Below are the code and all the weights of a small trained network. Each question names an input and a class and asks about switching units off, where a switched-off unit gives its printed mean instead of its output.

import numpy as np


def w(rows, s, z=0):
    codes = np.array(rows[::2]) - 128.0
    scale = np.full(codes.shape[1], s)
    scale[-1] = z or s
    return codes * scale


def norm(h):
    return h / np.sqrt((h * h).mean(-1, keepdims=True) + 1e-5)


def f(y):
    return y / 2 * (1 + np.tanh(0.7978845608 * (y + 0.044715 * y**3)))


def log_softmax(a):
    a = a - a.max(-1, keepdims=True)
    return a - np.log(np.exp(a).sum(-1, keepdims=True))


def net(x, mask):
    res = np.array(x, float).reshape(1, 6) / 4 @ E
    u = 0
    for l in range(4):
        y = f(norm(res) @ A[l][:, :-1].T + A[l][:, -1])
        res = res + np.where(mask[u : u + 7], y, B[l][:, -1]) @ B[l][:, :-1]
        u += 7
    return log_softmax(norm(res)[-1] @ U[:, :-1].T + U[:, -1])


A, B = {}, {}
E = w([
[2,59,58,155,155],'x0',
[166,48,77,48,56],'x1',
[118,114,173,44,209],'x2',
[177,84,125,171,177],'x3',
[131,127,133,131,125],'x4',
[128,131,124,128,127],'x5',
],0.0074)
A[0] = w([
[212,55,102,208,198,83],'0.n1',
[47,204,135,58,45,23],'0.n2',
[221,19,146,190,192,148],'0.n3',
[102,176,110,254,38,104],'0.n4',
[64,115,196,49,220,167],'0.n5',
[167,116,66,191,67,2],'0.n6',
[205,107,229,130,72,121],'0.n7',
],0.0077,0.0036)
B[0] = w([
[62,135,189,82,71,186],'0.n1',
[2,161,221,126,104,161],'0.n2',
[35,188,164,72,44,223],'0.n3',
[204,28,189,116,133,222],'0.n4',
[211,29,169,147,93,255],'0.n5',
[147,82,207,153,162,140],'0.n6',
[126,198,58,74,169,192],'0.n7',
],0.0095,0.0045)
A[1] = w([
[94,202,220,244,255,65],'1.n1',
[64,37,153,116,167,100],'1.n2',
[183,96,179,155,165,87],'1.n3',
[172,149,172,202,211,111],'1.n4',
[125,129,131,125,124,121],'1.n5',
[56,57,58,150,136,83],'1.n6',
[149,75,28,63,79,1],'1.n7',
],0.0079,0.0051)
B[1] = w([
[106,109,24,2,3,217],'1.n1',
[166,178,136,90,172,253],'1.n2',
[107,76,111,90,100,180],'1.n3',
[141,110,66,73,99,184],'1.n4',
[129,129,129,129,127,127],'1.n5',
[173,231,125,107,199,189],'1.n6',
[94,138,72,88,54,155],'1.n7',
],0.0097,0.0034)
A[2] = w([
[54,149,210,134,74,124],'2.n1',
[93,29,141,121,154,203],'2.n2',
[168,113,84,57,105,240],'2.n3',
[177,188,155,127,104,3],'2.n4',
[1,71,53,192,192,143],'2.n5',
[124,140,110,248,59,128],'2.n6',
[143,168,106,191,61,64],'2.n7',
],0.0098,0.0025)
B[2] = w([
[87,132,144,153,150,193],'2.n1',
[151,160,127,140,121,188],'2.n2',
[107,122,123,186,130,254],'2.n3',
[122,143,130,124,162,138],'2.n4',
[155,146,130,74,171,139],'2.n5',
[145,109,158,4,160,126],'2.n6',
[108,106,131,57,170,124],'2.n7',
],0.018,0.0074)
A[3] = w([
[130,96,86,156,183,2],'3.n1',
[131,182,74,125,255,134],'3.n2',
[102,124,131,112,144,93],'3.n3',
[63,56,105,136,184,105],'3.n4',
[117,95,106,122,166,81],'3.n5',
[118,77,132,103,189,98],'3.n6',
[143,148,180,205,211,74],'3.n7',
],0.0091,0.0047)
B[3] = w([
[225,147,172,62,126,88],'3.n1',
[182,195,150,231,68,253],'3.n2',
[74,166,123,102,76,111],'3.n3',
[190,225,127,57,107,153],'3.n4',
[177,134,158,75,17,93],'3.n5',
[159,145,200,46,2,122],'3.n6',
[81,132,52,156,93,202],'3.n7',
],0.0072,0.0025)
U = w([
[222,255,92,107,175,128],'0',
[87,89,38,103,76,139],'1',
[38,164,232,82,141,92],'2',
[216,37,214,92,140,98],'3',
[120,136,145,194,126,212],'4',
[118,132,147,194,127,200],'5',
[112,97,111,187,236,2],'6',
],0.013,0.0091)

Each question gives the input, the list of numbers given to net, and the class t.
The units are the neurons (one row each of A and B). Each row of codes is followed by its name. A weight is (code - 128) times the scale printed after its matrix; where a second scale follows, it is the last column's (A, B and U).
mask holds one flag per neuron, layer by layer. A switched-off neuron (its flag False) gives its mean, the last column of its row in B, instead of its output. The means were averaged over made-up inputs and are rounded, as every weight is.
A unit's drop is (log p(t) with every unit on - log p(t) with that unit switched off) / (log p(t) with every unit on - log p(t) with every unit switched off).
The circuit of an input: a set's keep is (log p(t) with only the set's units on - log p(t) with every unit switched off) / (log p(t) with every unit on - log p(t) with every unit switched off). Starting from the 12 units with the biggest drops (on a tie, the unit counted first), units are removed one at a time, each time the one whose removal leaves the highest keep (on an exact tie, the one counted first), for as long as the keep stays at least 0.8.
units of the circuit, in order: the units of the circuit, biggest drop first
most important unit: the unit with the biggest drop
top k neurons: the k neurons with the biggest drops, biggest first
top k neurons in layer l: the k neurons of layer l with the biggest drops, biggest first
input [-1,-1,8,-1,5,7], class 3: units of the circuit, in order	(0.n5)
input [7,-4,-6,-7,1,-3], class 0: units of the circuit, in order	(0.n3; 2.n5)
input [-6,-7,-8,5,8,1], class 3: units of the circuit, in order	(0.n4; 2.n6)
input [-5,-3,6,-1,5,0], class 3: top 2 neurons	(0.n5; 2.n1)
input [4,2,2,-4,-8,-8], class 4: top 4 neurons	(3.n2; 0.n3; 0.n1; 0.n5)
input [-3,5,-8,8,-6,4], class 2: top 3 neurons	(0.n3; 0.n1; 0.n5)
input [6,-7,-5,3,2,-3], class 1: top 2 neurons	(1.n1; 1.n4)
input [-6,3,4,1,-6,7], class 5: top 2 neurons in layer 3	(3.n2; 3.n4)
input [3,-5,5,8,2,7], class 2: top 3 neurons	(0.n3; 0.n1; 2.n3)
input [-8,8,-2,4,-4,4], class 0: top 3 neurons in layer 1	(1.n1; 1.n3; 1.n4)
input [-8,8,7,2,8,0], class 0: top 4 neurons in layer 0	(0.n7; 0.n4; 0.n5; 0.n6)
input [1,5,-8,3,8,5], class 3: units of the circuit, in order	(2.n6; 0.n6)
input [-5,8,8,-2,-5,3], class 1: units of the circuit, in order	(0.n4; 1.n2; 2.n3)
input [-6,0,-5,-8,-1,-6], class 2: most important unit	0.n2
input [3,3,0,-6,-4,-4], class 2: top 2 neurons	(0.n2; 2.n3)
input [-2,5,-1,7,0,5], class 2: units of the circuit, in order	(0.n3; 0.n1)
input [-6,5,5,4,-4,-5], class 0: top 2 neurons	(0.n7; 0.n4)
input [1,4,5,3,-2,-8], class 5: top 2 neurons in layer 0	(0.n4; 0.n3)
input [4,-8,-4,4,5,-7], class 1: top 2 neurons	(1.n1; 0.n5)
input [8,-3,-6,-6,2,6], class 0: most important unit	2.n5
input [-2,8,3,8,3,2], class 1: top 3 neurons	(0.n2; 0.n7; 1.n7)
input [-3,-8,7,4,-5,4], class 1: top 2 neurons	(1.n1; 0.n4)
input [4,2,-5,8,-8,5], class 2: top 2 neurons	(0.n3; 0.n1)
input [6,1,8,-6,-5,-2], class 3: top 2 neurons	(0.n5; 0.n3)
input [8,7,6,-8,6,-2], class 0: top 4 neurons in layer 0	(0.n3; 0.n1; 0.n4; 0.n2)
input [4,-6,-4,4,-3,5], class 1: top 2 neurons	(1.n1; 0.n5)
input [-3,-5,-7,1,4,-1], class 3: most important unit	0.n4
input [8,3,8,-2,8,-8], class 0: top 2 neurons in layer 0	(0.n4; 0.n1)
